In the rows, 128 means zero.
Rows lie near named flat spaces through zero. A row that begins with a name and a colon came from that space; any other row is followed by the name of its block's space that it lies nearest.
fh_pg: [145 149 134 169 136 122 114 175 103 146 127 132 111 121 139 120 155 105
 141 125 116 172 145 146  93 103  64 149 113 128]
bd_dq: [135  55  71 129 133 111 134 123 169 127 145 127 141 193  94 127 140 122
 139 118 115 130  95 116 150 101 130 135 132  95]
fh_pg: [102 110 121  69 154 107 116  93 131 106 135 131 133 119 133 128  95 153
 146 149 132  62  92 110 163 139 169 118 156 125]
rq_qr: [118 174 166 104 185 105  91 174  73 124 131 134 109  70 162 119 121 144
 147 138 126 126 127 133  97 111  99 136 115 167]
fh_pg: [123 145 130 138  81 124 144  67 103 153  95 117 129 113 124 136 121 109
 111 164 118 101 140 159 158 128 128 128 149 122]
rq_qr: [132  85  97 137 162 106 100 151 143 140 140 132 131 170 122 106 161 118
 125 121 107 151 112 151 137  74  82 159 124 112]
hs_rf: [115 180 118 157  62 164 153 104 113 143 112 136 101 108 116 152 100  99
 150 160 124 127 146 130 100 187 154 107 126 113]
sz_sf: [152  86 116 132 101 129 147  85 157 148 113 129 138 173 126 109 141 109
  97 113 123 133 135 137 177 117 108 146 160  96]
sz_sf: [131  93 104 121 100 106 189  87 127 162 113  92 105 172  82 127  94  89
 163 145 103 119 111 108 124 124 145  88 126 140]
hs_rf: [ 96 102 105 213 103 103 166 129 172 129 145 113 123 188  79  96 201  90
 187 126 142 140 118 174 122  75  93 141 116  41]
dm_hj: [ 97 126  91  95 148 115 109 127 112 154 123 161 102 136 109 103 119 126
 129 139 105 139 100 159 135  94 129 154 109 108]
rq_qr: [ 81 158 120 107 108 162 150 120 143 131 123 160 118 122  91 114 121 152
  97 106 146 157 126 154 121 135 200 127  76 113]
fh_pg: [138 135 102 129 156 142  84 182 123 125 149 147 108 127 147 140 112 119
 156 137 105 148 121 104  87 153 104 134 123 139]
sz_sf: [115 107 122 107 169 108  96 129 129 119 141 107 137 132 135 131 121 136
 135 151 111  97 109 129 132 114 128 120 132 158]
hs_rf: [ 72 149  94  90 141 116 115 108 101 163 118 149  79 126 107 102  93 108
 159 172  94 115  97 163 119 116 141 132 111 119]
sz_sf: [143  99 106 109 134 130 109 120 144 131 128 159 136 149 138 115 134 135
 101 112 125 135 120 129 166 119 114 161 150  97]
bd_dq: [111 166 156 166  94 156 139 118 146 109 129 130 135 110 137 129 150 129
 128 127 159 121 154 146 124 158 140 125 133  99]
dm_hj: [112 129 145 173 121 153 133 123 174 132 143  77 110 168 138 114 132  78
 164 152 114 118 152 135  91 167 110  90 138 145]
dm_hj: [150 123 135 117 145 110 130 150 107 125 129 129 127 117 134 134 121 135
 139 117 129 134 122 103 121 119 114 128 129 141]
bd_dq: [ 58 139  91  89 170  98 105 132 112 128 147 148  82 123 108 108  97 122
 210 175 108  86  73 139 108 121 147 124 118 102]
fh_pg: [102 109 144  79 180 108 122 130 145 113 142 130 125 137 132  93 124 151
 137 112 139 108 104 125 143 108 143 128 128 130]
sz_sf: [110 132  91 122 128 144  96 126 133 132 136 145 113 134 131 135 108 117
 142 158 105 117 116 132 121 153 134 133 134 117]
rq_qr: [171 114 161 145 134  91 142 133 105 119 122 104 147 115 147 136 147 128
 140 119 141 115 136 107 141 105  83 129 157 135]
rq_qr: [106 150 126 101 165 115 105 158  94 136 129 143 115 101 122 121 122 146
 124 131 118 144 114 145 108  98 132 138  91 153]
bd_dq: [145 104 102 101 147  86 134 134  91 144 125 128 110 131 116 135 100 118
 168 143 105 118  96  99 125 106 111 125 135 135]
hs_rf: [121  41  67  46 195  97  74 106 150 121 148 116 149 171 123 137  89 150
 116 155  83  75  69 104 172 108 157 123 148 166]
sz_sf: [106 108 106 141 157  76 102 119  96 135 132  74 137 126 111 151 130 114
 162 194  90  80 101 152 118  82 111 109 122 170]
hs_rf: [113 159 151 147  84 108 177  95 106 116 114 132 126  94 112 132 136 131
 165 135 165  96 126 131 142 130 145 123 142  79]
sz_sf: [121 127  97 121  93 154 153 105 144 149 123 139  96 156 109 126  91  98
 149 139 111 134 124 112 117 171 152 111 132 111]
fh_pg: [159 113 146 126  86 105 198  82 109 146  99  99 130 132 107 137 111 114
 132 121 136 117 134 102 148 124 137 101 144 137]
dm_hj: [156 118 127 123 123 112 122 120 103 102 129 104 163  96 135 186 109 152
 127 148 130  87 121  88 137 144 149 106 146 165]
bd_dq: [116 156 122 148 100 169 142 143 148 130 133 150 108 134 119 124 125 118
 134 114 137 161 142 128  99 164 146 125 108 106]
bd_dq: [124 194 194 176  97 132 144 112  93 124 110  83 129  71 153 147 134 111
 141 163 142 100 171 146 101 154 114  97 136 164]
bd_dq: [179 104  96  67 143 153 128 171 126 152 122 196 109 149 128 115  95 146
  81  58 118 210 121  79 130 134 130 160 110 128]
sz_sf: [138 107 103 127 112 121 129 101 133 135 125 132 121 147 131 132 114 107
 150 148 115 103 117 116 149 143 115 131 165 101]
dm_hj: [128 176 148 133 120 181 121 174 144  97 145 170 122  98 148 134 125 154
 124  91 163 161 149 102  95 186 155 132 111 111]
rq_qr: [108  79 153 143 134  96 180 104 180  94 143  82 170 164  89 112 175 152
 131  96 171 102 116 135 157  80 162 106 118 112]
rq_qr: [136 101  79 117 110 112 152 122 111 159 112 150 123 151  80 129 127 127
 110 115 112 165 107 136 141  84 138 146  99 110]
fh_pg: [130 129 133 131 137 180 141 184 191 100 163 153 111 159 131 112 125 135
 148  70 156 174 136  81  84 184 154 115 108 108]
bd_dq: [ 92 141 164 127 132 161 113 107 185  95 141 138 147 129 153  96 156 151
  98 109 166 106 145 157 158 151 153 138 144  96]
hs_rf: [106 146  88 159  86 135 131 111 119 131 127 135 118 122 103 156 120 110
 162 170 118 110 118 139 116 149 145 122 127  95]
dm_hj: [ 81 115 123 166 135 114 115 101 154 147 130  89 127 167 113  95 167  94
 133 165 106 113 129 201 133  84 102 130 121 121]
dm_hj: [126 105  96 118 140  94 120 116 101 127 132  87 135 124 108 172  96 124
 162 180  96  82  98 106 117 123 145  94 128 174]
fh_pg: [134 125 101 128 116 125 109 115 112 119 128 128 142 111 129 167 112 134
 132 160 117  98 117 116 137 144 141 125 143 132]
fh_pg: [ 78 153 156 114 124 137 131  85 147 134 118 140 115 126 136  79 139 126
 116 133 143 107 135 180 157 126 139 141 138  94]
bd_dq: [106 116 142  80 171 115 119 117 141 126 137 123 109 140 143  95 104 127
 150 133 123  98 110 120 136 133 132 118 145 138]
hs_rf: [107 128 123 119 158 143 121 163 151 127 148 128 109 148 119 111 122 126
 142 115 121 153 122 124  91 133 141 116  95 145]
fh_pg: [134 108 149  88 155 112 156 122 127 157 117 111 104 154 123  89 108 114
 125 107 115 146 126 120 126 107 120 114 120 162]
bd_dq: [113  91  97  86 154 116 120 125 156 115 145 166 121 156 121 103 122 144
 146 111 135 115  90 114 159 120 142 150 144  77]
sz_sf: [155 152 150 153  92 145 151 136 125 124 116 163 133 111 138 123 154 136
 106  88 162 163 154 128 140 134 112 156 135  83]
rq_qr: [151 146 142 144 102 145 136 123 129 137 119 149 108 127 157 115 126 102
 141 122 134 136 149 118 132 161  91 142 164  92]
sz_sf: [166 122 150 168  98  96 171 126 101 140 103 128 154 120 111 124 182 133
  97  91 154 163 146 150 155  62  88 158 123 101]
hs_rf: [110 126  99 148 155 143  99 184 149 118 158 132 122 146 115 133 141 129
 146 125 117 158 118 131  82 125 130 128  88 134]
hs_rf: [129 119 147 163 137 157 148 170 182 129 148 111 117 176 122  96 156 108
 132  84 137 184 151 127  86 132 113 115  98 133]
dm_hj: [ 98 119 115 151 128 106 122 113 126 125 129 102 149 130 101 138 155 133
 124 155 123 108 117 169 135  86 138 125 109 131]
dm_hj: [109 131 131 138 153  96 126 156 111 131 128 144 134 121 107 102 176 148
 118 106 141 159 117 173 131  50 107 163  90 106]
rq_qr: [108 102  74 126 102 149 140 109 162 147 127 150 122 175  85 119 128 120
 108 121 115 154 114 147 139 122 161 137 105  95]
rq_qr: [149 116 116 113 167  91 105 171  76 141 120 134 150 105 113 142 147 161
  84 111 114 168 116 143 126  49 108 155  83 171]
dm_hj: [196 100 132 103  86 129 207 109 120 140 110 115 116 145 115 154  70 113
 145  97 132 138 131  34 125 176 152  85 150 151]
hs_rf: [120 147 166  79 116 109 163  63  95 170  85 133  96 115 139  81 100 110
 115 134 125 110 135 151 168 117 120 133 155 126]
[ 99 139 117 154 117 136 129 126 141 126 136 117 120 136 112 130 134 114
 152 149 124 121 126 146 107 136 139 116 114 118]  bd_dq
[ 80 113 110 122 117 124 172 103 171 138 134 146  96 177  86  76 136 110
 167 114 141 131 104 148 137 115 151 130 119  58]  rq_qr
[ 45 157 113 146 142 145 106 128 153 129 149 105 100 140 107 113 126 105
 169 179 108 107 118 177  82 140 157 101  92 136]  bd_dq
[118 125 147 151 161 117 109 147 140 138 138 105 113 149 147  93 153  99
 150 137 115 133 137 155 111 106  73 133 133 134]  dm_hj
[138 142 115 156  85 137 149 119 118 142 115 146 117 127 117 133 133 110
 134 128 130 146 137 133 128 135 118 139 131  92]  sz_sf
[127 117 108 132 126 146 123 138 148 132 133 136 131 149 117 127 134 129
 108 116 122 153 129 134 123 126 137 133 111 127]  bd_dq
[160 122 118 143 124 129 135 158 118 130 133 124 124 132 126 150 120 119
 144 120 121 151 131  95 101 138 113 120 123 142]  fh_pg
[144 157 188  80 134 143 153 120 113 128 111 129 119  95 156 115  94 146
 102  98 149 131 150  98 129 160 150 109 133 169]  hs_rf
[164 170 145 119 133 126  77 142  56 147  98 158 139  62 174 145 131 144
  67 137 115 147 153 152 144 110  79 173 138 156]  hs_rf
[165  86 110 162  87 143 182 124 173 134 133 114 123 189 106 130 129  94
 152 100 131 154 136  85 120 154 122 108 141 101]  bd_dq
[101 162 122 161 115 179 103 146 156  85 162  92 132 110 137 187  96 124
 171 175 125  88 137  94  64 225 183  67 120 170]  dm_hj
[141 115 142 125 121 100 162 115 120 113 126 117 140 121 118 136 130 139
 149 118 150 106 118 104 144 118 136 118 142 117]  fh_pg
[107 150 121  77 156 157 108 144 145 127 148 165  63 136 162  98  64 104
 197 139 115 113 112  83  96 209 133 116 156 111]  fh_pg
[139 128 113 121 143 110 115 146  99 149 122 147 107 126 132 118 125 116
 141 132 109 146 118 132 123 105  90 150 128 121]  rq_qr
[121 123  97 103 150  77 105 131  77 123 126 155 131  95 118 143 125 151
 152 152 122  99  87 131 150  85 121 155 135 104]  bd_dq
[130 128 151 122 137 116 148 129 125 121 130 105 128 123 127 129 120 131
 144 124 137 117 128 110 118 130 137 105 126 151]  sz_sf
[109 165 137 178 105 144 113 126 122 128 126 110 131 108 134 143 147 112
 131 162 124 121 151 164 107 140 117 123 122 132]  sz_sf
[108 136 179 115 170 106 149 148 137 139 130 131  99 141 136  54 155 121
 146  89 148 154 132 152 122  85  92 141 116 113]  fh_pg
[187 190 194 152  92 153 139 160  87  73 122 138 174  30 170 197 131 184
  97  93 190 129 172  72 117 183 148 119 138 152]  hs_rf
[ 95 110  74 108 143 171 118 157 181 143 151 160  94 187  97 100 111 117
 129 107 106 180 110 130  96 146 162 129  84 114]  bd_dq
[136 108  88 132  89 169 131 117 150 129 119 135 177 141  85 169 138 165
  28 102 127 170 138 143 145 120 197 130  78 152]  rq_qr
[124 140 140 108 155 107 110 140  98 131 122 143 127 101 139 116 135 145
 119 125 130 130 122 143 136  96 111 150 123 132]  hs_rf
[134 156 131  72 150 132 112 151  94 131 121 188 106  90 147 115 101 156
 116 104 135 149 118 111 132 135 133 157 124 119]  bd_dq
[145 109 132 122 110  90 208 118 102 152 110 101 114 142  77 128 113 116
 155 109 131 146 116 101 115  94 142  97 102 145]  sz_sf
[112 117 139 101 160 156 115 133 165 141 136 110 115 162 137  97 113 119
 104 118 110 145 138 134 112 142 140 110 111 173]  bd_dq
[154  51 109  88 156  63 155 102 120 142 122 103 138 166 104 120 119 127
 140 122 112 105  90 102 169  70 115 124 147 139]  sz_sf
[126 147 143 112 144 117 142 155 104 114 135 128 116 100 123 138 109 143
 161 122 140 126 118  97  98 136 146 109 111 146]  sz_sf
[ 99 158 156 129 155 187  53 137 177  93 153 131 142 114 190 121 135 142
  96 142 135 103 156 149 125 189 135 131 148 143]  sz_sf
[120 109 152  91 157 109 149 126 143 104 139 119 135 130 124 114 120 154
 142 104 152 106 110 101 139 122 157 111 129 134]  hs_rf

Each name stands for a flat space through zero: a line, a plane or more. A row that begins with a name and a colon came from that space; any other row is followed by the name of the space it lies nearest, among the names in its block.
nttg: [138 159 128  86 134 146 124  80 118 148  96 102 124 118 150 116 148  97
 118 139 154 139 100 127 165 147 107 158 141 138]
hqqt: [113 163 132 103 134 159 136 107 135 123 115  87 136 134 133 128 126 134
 143 117 126 119  93 114 126 123  88 140 115 151]
bgdj: [125 135 124 127 102 147 100 129 108 100  69 133 103  92 113 111 149 121
 103 153 113 150 141 114 135 152 143 149 146 139]
hqqt: [115 105 131 144 171 114 116 147 139  87 183 133 150 110 119 132 161 183
 131 106 132 117 140  96 126 112 121 152  82 182]
bgdj: [145  88 151 119 159  97 100 156 100  89 136 119 122 104 108  99 153 128
 117 143 140 116 150 117 148 142 151 105 155 136]
qjnz: [122 131 120  70 166 108 150  70 127 160 118  97 148  59 155 114 153  88
  89  99 155 138  74 111 198 158 132 139 114 104]
nttg: [139  99 124 119 152  90 111 113 117 122 124 136 117  97 116 119 134 101
 107 127 143 143 144 132 169 150 156 120 150 108]
hqqt: [120 142 174  55 123 137 151 103  91 158  94  59 141  37 151  88 172  91
  95 143 140  92  79  78 168 145 121 104 129 105]
qjnz: [133 122 100 144 143 123 117 137 142 102 123 144 121 164 114 135 103 134
 136 112 121 152 129 156 123 138 135 132 140 132]
qjnz: [108 146  93 108 152 137 164 114 159 131 122 107 153 134 142 136 100 130
 125  72 115 143  59 139 134 140 116 129 102 114]
qjnz: [131 122  92 150 147 126 103 130 143  91 122 156 118 153 113 137 120 143
 128 114 124 164 139 147 130 141 135 160 130 153]
bgdj: [111 162 115 111 106 163 185 140 148 161 113 102 155 147 157 131  95 129
 133  97 101 118  53 139  96 124 113 105 107  96]
lmgm: [101 163 122 135  87 155 121  70 133 154 102 146 114  75 136 150 159 125
 110 144 125 148 149  93 141 120 112 191  90 148]
hqqt: [133 139 111 145 129 137 118 117 142 129 137 150 125 161 132 144 126 139
 139 129 136 144 140 142 122 122 116 161 121 151]
nttg: [124  99 131 140 145 110 108 161 121  79 129 128 121 115  97 117 126 144
 126 123 113 127 146 120 124 134 146 107 138 134]
lmgm: [118  91 108 148 169  63 154 103 164 156 196 149 142 139 118 166  77 115
 141  75 135 130 140 153 147 111 142  92 110  76]
nttg: [126 127 125 132 165 141 111 155 135  74 151 116 142 149 120 121 146 177
 143 114 129 123 118 116 115 124 107 151 109 190]
lmgm: [147 118 120 116 132 120 161 155 129 158 137 132 150 148 158 115 119 117
 117 116 133 124  88 155 123 139 150 101 137  91]
qjnz: [140 133 131 120  90 146 154 165 113 154  98 131 134 129 152 108 128 116
 110 143 114 122  99 140 106 140 152 104 144  93]
hqqt: [124 113 110 154 182 103 107 113 157  96 186 143 133 165 108 156 116 160
 157  98 143 138 155 136 135 111 108 153 106 170]
lmgm: [165 119 107 160  99 131 129 154 125 166 139 201 131 158 169 128 156 132
 104 156 146 152 147 160 114 135 165 166 130 128]
qjnz: [126 136  98  95 161 121 155  99 145 146 121 112 149 121 151 125 118 108
 110  86 138 148  67 143 162 153 129 134 119 107]
hqqt: [147 102 119 154 139  88 107  90 131 164 176 193 124 107 146 148 170 121
 106 144 171 149 188 128 166 123 151 181 110 140]
bgdj: [102 112 144 105 152 106 122 104 118 111 129 103 133  38 114 118 161 127
 101 114 128 119 128  77 168 135 133 129 103 131]
hqqt: [127  75 141 130 181  79 118 162 123  82 169 116 138 109  97 115 126 145
 129 105 127 109 141 117 139 129 149  84 131 124]
nttg: [138 126 118 131 145 130 144 148 140 135 158 135 150 161 149 129 128 147
 135 113 136 124 105 143 115 123 125 132 114 137]
nttg: [137  95 124 142 168 109 134 187 138  93 174 130 152 164 122 120 118 166
 141 101 123 114 115 142 105 123 139 100 122 139]
bgdj: [123 134  90 175 146 102 104  46 172 154 181 189 112 167 121 194 109 128
 153 113 158 168 195 151 151 101 105 197  99 154]
nttg: [139  84 121 146 161  96 135 185 135 102 169 143 146 151 119 121 113 152
 131 103 121 120 125 146 112 128 157  91 130 116]
nttg: [132 158 134 115 113 139 169  93 144 203 155 118 145 165 167 149 108 107
 150 125 148 109 104 146 121 104  98 123 115 103]
bgdj: [110 119 130 129 154 112 138 121 143 120 160 114 141 119 118 140 117 142
 139  99 125 116 123 116 131 114 117 116 104 129]
lmgm: [ 77 165 136 140  40 167 157 115 130 156  69 120 111  72 116 146 103 117
 120 136  70 123 128  95  93 111 124 110 104  84]
bgdj: [110 125 125 127 142 118 128 107 137 122 139 123 131 101 119 138 130 132
 126 110 126 130 131 111 142 124 122 135 107 132]
qjnz: [138 144 150  96  98 146 158 125 107 186 118 119 147  86 178 106 173 110
  96 152 144 109  95 108 137 134 135 134 117 111]
bgdj: [130 127 138 104 131 119 142 107 120 159 132 120 139  89 150 120 152 110
 107 130 145 121 113 113 154 134 133 131 119 114]
bgdj: [156 104 135  97 177  88 176 136 136 181 194 112 172 157 170 120 117 110
 131  97 165  99  78 157 146 126 136  82 128  86]
hqqt: [132  89 134 136 129  79 132 126 122 145 139 144 118 102 112 131 107  96
 116 126 128 127 157 138 147 132 166  82 148  69]
lmgm: [ 91 146 143 140  98 148 108 109 126  99  96 110 102  92  88 141 121 136
 140 139  97 124 160  91 116 113 106 132 118 144]
qjnz: [128 113 105 138 146 113 115 137 136  94 113 134 115 146 100 130  95 123
 132 109 114 150 132 151 131 144 142 113 150 116]
lmgm: [131 165 146  83 136 152 137  89 122 149 114  74 131 141 143 121 128 106
 146 134 148 110  93 124 144 126  84 129 139 137]
nttg: [113 163 135 117 107 154 106  73 122 133  95 117 107  97 124 136 151 116
 126 151 135 139 145 101 148 126  98 174 121 157]
lmgm: [155 162 126 142  86 158 115  98 123 178 123 168 114 166 164 142 156 117
 132 178 159 142 159 144 123 118 112 189 133 155]
lmgm: [117 119 153  89 145 134 151 187 112  82  98  50 140 128 102  89  90 128
 141 105  92  90  67 124 106 141 127  36 160  95]
hqqt: [103 137 114 157 117 139 137 129 153 123 143 143 133 137 120 154 112 156
 141 109 106 132 135 122 102 107 116 141  93 139]
qjnz: [143 134  98 100 146 127 149 113 135 153 113 131 145 128 163 117 132 105
 101 106 144 153  74 152 157 159 142 143 131 108]
[119 114 148 110 162 130 126 168 118  79 141  90 148 104 118 101 152 163
 127 114 120 101 102  96 123 130 122 111 114 159]  hqqt
[118 137 105 141 132 113 125  56 150 171 155 169 129  98 148 163 152 120
 112 119 155 157 154 118 166 120 122 195  85 141]  lmgm
[153 101 139  85 196  83 132 115 121 130 157  89 141 141 129 109 115  96
 135 107 165 112 102 149 173 144 129  85 161 104]  nttg
[160 138 122 111 111 135 143 125 117 176 113 142 132 148 168 115 137  97
 111 148 150 137 106 157 137 145 143 133 152 103]  bgdj
[ 59 198 115 122  65 193 173  85 156 157  79 102 137  74 140 157 117 140
 122 102  77 132  79  82 102 109  87 158  59 124]  bgdj
[109 198 144 105 104 197 125  89 130 131 102  83 126 143 140 135 145 144
 157 146 129 115 106  99 112 108  55 176 106 189]  nttg
[128 121 128 132 134 118 143 146 138 124 134 110 127 175 110 135  71 119
 158 110 113 116 118 158 107 120 124  73 152  94]  qjnz
[115 152 142 148  87 168 127 158 127 113 113 120 120 154 116 133 115 155
 154 147  98 111 138 119  76 105 106 121 124 147]  bgdj
[111 134 122 161  83 150 121 148 128 116 105 156 115 112 117 137 132 149
 120 142  96 138 153 114  97 121 139 144 113 135]  nttg
[115 210 147  98  53 209 126  73 108 170  54 102 110 100 159 125 169 109
 121 182 130 129 114  93 125 124  79 191 119 161]  lmgm
[132 100 148 147 122 105  93 143 109  95 120 133  98 122  85 124 117 121
 137 153 120 122 185 126 126 126 144  98 163 121]  qjnz
[ 92 143 114 113 136 131 158  98 150 139 125 107 146  87 133 141 119 129
 118  86 112 131  88 106 141 127 117 131  87 114]  bgdj
[ 99 116 121 176  92 133  79 132 120  73  94 171  91  65  82 138 155 155
 106 151  94 157 201  88 121 129 150 169 111 161]  nttg
[116 155 183 142  73 161 128 125 111 160 149 120 124 116 136 139 160 149
 152 180 130  80 171  83  91  78  91 138 101 159]  bgdj
[166 129  98 123 140 128 117 117 126 150 126 169 132 149 168 118 163 117
 101 140 166 164 119 157 155 156 147 184 138 145]  qjnz
[141 124 117 149  69 148 155 191 118 154 100 170 134 131 156 113 132 131
  98 147 101 135 113 146  86 139 175 114 134  90]  lmgm
[131 101 144 175 103 117 101 188 119  79 121 137  93 184  67 133  68 138
 170 149  90 114 189 154  73 110 141  60 179 109]  qjnz
[123 136 128 137  90 131 139 106 126 173 122 156 125  94 148 139 147 114
 106 145 130 135 143 117 133 124 141 149 110 111]  hqqt
[141 111 111 144  94 119 161 168 129 165 119 166 135 137 149 124 107 112
 105 126 111 137 113 161 106 139 176  96 140  66]  nttg
[143  84 132 111 172  76 112 126 114 109 134 119 121 104 106 111 122  99
 114 119 144 131 139 137 171 152 158  92 162  99]  nttg
[123 117 112 177  77 115 158 136 147 187 154 195 131 132 146 161 109 126
 119 129 113 137 159 145  99 106 161 124 103  80]  nttg
